Below are the code and all the weights of a small trained network. Each question names an input and a target symbol and asks about switching units off, where a switched-off unit gives its printed mean instead of its output.

import numpy as np


def w(rows, s, z=0):
    codes = np.array(rows[::2]) - 128.0
    scale = np.full(codes.shape[1], s)
    scale[-1] = z or s
    return codes * scale


def f(y):
    return np.maximum(y, 0)


def softmax(a):
    e = np.exp(a - a.max(-1, keepdims=True))
    return e / e.sum(-1, keepdims=True)


def log_softmax(a):
    a = a - a.max(-1, keepdims=True)
    return a - np.log(np.exp(a).sum(-1, keepdims=True))


def net(x, mask):
    ids = ['αβδζθλμξπφψ'.index(c) for c in x.split()]
    T = len(ids)
    res = E[ids] + P[:T]
    u = 0
    for l in range(2):
        r = res
        for j in range(2):
            rows = slice(2 * j, 2 * j + 2)
            q, k, v = (r @ M[l][rows].T for M in (Q, K, V))
            z = softmax(np.where(np.tri(T) > 0, q @ k.T / 2**0.5, -1e9)) @ v
            o = O[l][rows]
            res = res + np.where(mask[u + j], z, o[:, -1]) @ o[:, :-1]
        u += 2
        y = f(res @ A[l][:, :-1].T + A[l][:, -1])
        res = res + np.where(mask[u : u + 8], y, B[l][:, -1]) @ B[l][:, :-1]
        u += 8
    return log_softmax(res[-1] @ U[:, :-1].T + U[:, -1])


Q, K, V, O, A, B = {}, {}, {}, {}, {}, {}
E = w([
[158,144,186],'α',
[164,103,210],'β',
[180,138,142],'δ',
[244,247,217],'ζ',
[151,46,181],'θ',
[108,111,28],'λ',
[184,179,82],'μ',
[125,151,213],'ξ',
[129,102,95],'π',
[19,173,139],'φ',
[119,142,94],'ψ',
],0.013)
P = w([
[131,62,188],'0',
[127,96,170],'1',
[129,114,159],'2',
[136,129,143],'3',
[127,145,128],'4',
[139,171,119],'5',
[128,170,113],'6',
[109,189,108],'7',
[109,183,92],'8',
[129,183,106],'9',
[155,218,72],'10',
[172,235,54],'11',
[141,254,52],'12',
[126,241,60],'13',
],0.0055)
Q[0] = w([
[69,193,153],'L0H0',
[178,131,40],'L0H0',
[14,8,45],'L0H1',
[92,229,194],'L0H1',
],0.011)
K[0] = w([
[179,212,155],'L0H0',
[84,158,15],'L0H0',
[115,2,178],'L0H1',
[40,235,73],'L0H1',
],0.0099)
V[0] = w([
[197,63,67],'L0H0',
[188,166,90],'L0H0',
[11,110,149],'L0H1',
[163,146,149],'L0H1',
],0.012)
O[0] = w([
[12,124,166,55],'L0H0',
[132,49,177,194],'L0H0',
[217,173,71,2],'L0H1',
[95,113,129,225],'L0H1',
],0.011,0.004)
A[0] = w([
[78,139,209,41],'L0N0',
[74,79,176,97],'L0N1',
[182,75,207,250],'L0N2',
[133,227,152,52],'L0N3',
[232,103,85,168],'L0N4',
[110,255,242,133],'L0N5',
[107,86,3,69],'L0N6',
[117,25,15,60],'L0N7',
],0.0087,0.0023)
B[0] = w([
[231,142,153,205],'L0N0',
[140,192,148,203],'L0N1',
[141,230,76,253],'L0N2',
[208,49,134,156],'L0N3',
[5,79,85,175],'L0N4',
[233,45,129,235],'L0N5',
[126,30,173,149],'L0N6',
[1,44,220,144],'L0N7',
],0.0088,0.0068)
Q[1] = w([
[90,136,114],'L1H0',
[110,179,106],'L1H0',
[187,119,152],'L1H1',
[31,11,78],'L1H1',
],0.012)
K[1] = w([
[106,185,116],'L1H0',
[125,150,89],'L1H0',
[157,167,35],'L1H1',
[179,2,145],'L1H1',
],0.013)
V[1] = w([
[62,255,151],'L1H0',
[129,241,39],'L1H0',
[96,204,109],'L1H1',
[154,132,148],'L1H1',
],0.0099)
O[1] = w([
[194,3,93,4],'L1H0',
[197,47,225,23],'L1H0',
[143,19,122,80],'L1H1',
[183,187,144,181],'L1H1',
],0.0053,0.0048)
A[1] = w([
[214,98,116,2],'L1N0',
[83,97,195,201],'L1N1',
[165,160,146,73],'L1N2',
[63,90,244,159],'L1N3',
[199,103,87,200],'L1N4',
[253,187,53,80],'L1N5',
[79,113,254,75],'L1N6',
[110,75,105,248],'L1N7',
],0.0072,0.005)
B[1] = w([
[164,183,57,152],'L1N0',
[169,181,164,166],'L1N1',
[66,156,116,176],'L1N2',
[125,195,179,161],'L1N3',
[182,57,191,205],'L1N4',
[18,126,96,254],'L1N5',
[94,115,120,146],'L1N6',
[181,63,2,174],'L1N7',
],0.015,0.0067)
U = w([
[86,77,176,188],'α',
[102,82,130,184],'β',
[106,66,202,214],'δ',
[113,201,135,125],'ζ',
[254,160,121,218],'θ',
[20,149,118,2],'λ',
[187,136,146,26],'μ',
[12,68,161,58],'ξ',
[110,130,115,46],'π',
[152,124,51,216],'φ',
[184,123,139,113],'ψ',
],0.0094,0.0027)

Each question gives the input, a string of symbols that net reads in full, and the target symbol t.
The units are the heads (2 rows each of Q, K, V and O) and the neurons (one row each of A and B). Each row of codes is followed by its name. A weight is (code - 128) times the scale printed after its matrix; where a second scale follows, it is the last column's (O, A, B and U).
mask holds one flag per unit, layer by layer, with each layer's heads first. A switched-off unit (its flag False) gives its mean, the last column of its rows in O or B, instead of its output. The means were averaged over made-up inputs and are rounded, as every weight is.
A unit's drop is (log p(t) with every unit on - log p(t) with that unit switched off) / (log p(t) with every unit on - log p(t) with every unit switched off).
The circuit of an input: a set's keep is (log p(t) with only the set's units on - log p(t) with every unit switched off) / (log p(t) with every unit on - log p(t) with every unit switched off). Starting from the 12 units with the biggest drops (on a tie, the unit counted first), units are removed one at a time, each time the one whose removal leaves the highest keep (on an exact tie, the one counted first), for as long as the keep stays at least 0.8.
units of the circuit, in order: the units of the circuit, biggest drop first
most important unit: the unit with the biggest drop
k most important neurons: the k neurons with the biggest drops, biggest first
k most important neurons of layer l: the k neurons of layer l with the biggest drops, biggest first
which heads matter: for each layer, one digit per head in row order, 1 if its drop is at least 0.15 and else 0, layers parted by /
input ζ δ φ β μ α θ θ, target θ: units of the circuit, in order -> L1N5
input ξ ζ θ θ ζ π δ θ ζ β, target ζ: which heads matter -> 01 / 00
input π λ ζ δ ζ ζ π δ, target ζ: which heads matter -> 01 / 00
input ζ φ θ λ π φ α, target φ: 2 most important neurons of layer 0 -> L0N4; L0N5
input φ θ φ ξ, target φ: 2 most important neurons -> L1N5; L0N5
input φ α δ ζ θ ζ θ ζ ξ, target ζ: which heads matter -> 01 / 10
input φ δ φ ψ, target φ: 2 most important neurons of layer 0 -> L0N4; L0N0
input β α β ψ μ ζ π, target ζ: which heads matter -> 10 / 01
input φ β ζ β, target ζ: which heads matter -> 01 / 10
input μ θ μ θ, target θ: which heads matter -> 00 / 10
input ξ ξ λ θ θ φ α, target φ: which heads matter -> 01 / 00
input α β ζ δ ζ ζ α π ζ δ, target ζ: 3 most important neurons of layer 1 -> L1N4; L1N7; L1N3
input ξ ξ ζ λ θ ξ φ θ φ ξ, target φ: which heads matter -> 11 / 00
input β θ ζ ζ α, target ζ: most important unit -> L0N5
input ξ φ ψ, target φ: 2 most important neurons of layer 1 -> L1N7; L1N5
input λ λ ζ, target λ: 2 most important neurons -> L1N5; L0N6
input ψ θ ζ β ζ α, target ζ: which heads matter -> 01 / 00
input δ λ ζ θ π π α β φ, target φ: 2 most important neurons -> L1N7; L0N1
input ξ ζ φ β ζ α α θ α ξ θ δ φ φ, target φ: 2 most important neurons of layer 0 -> L0N4; L0N0
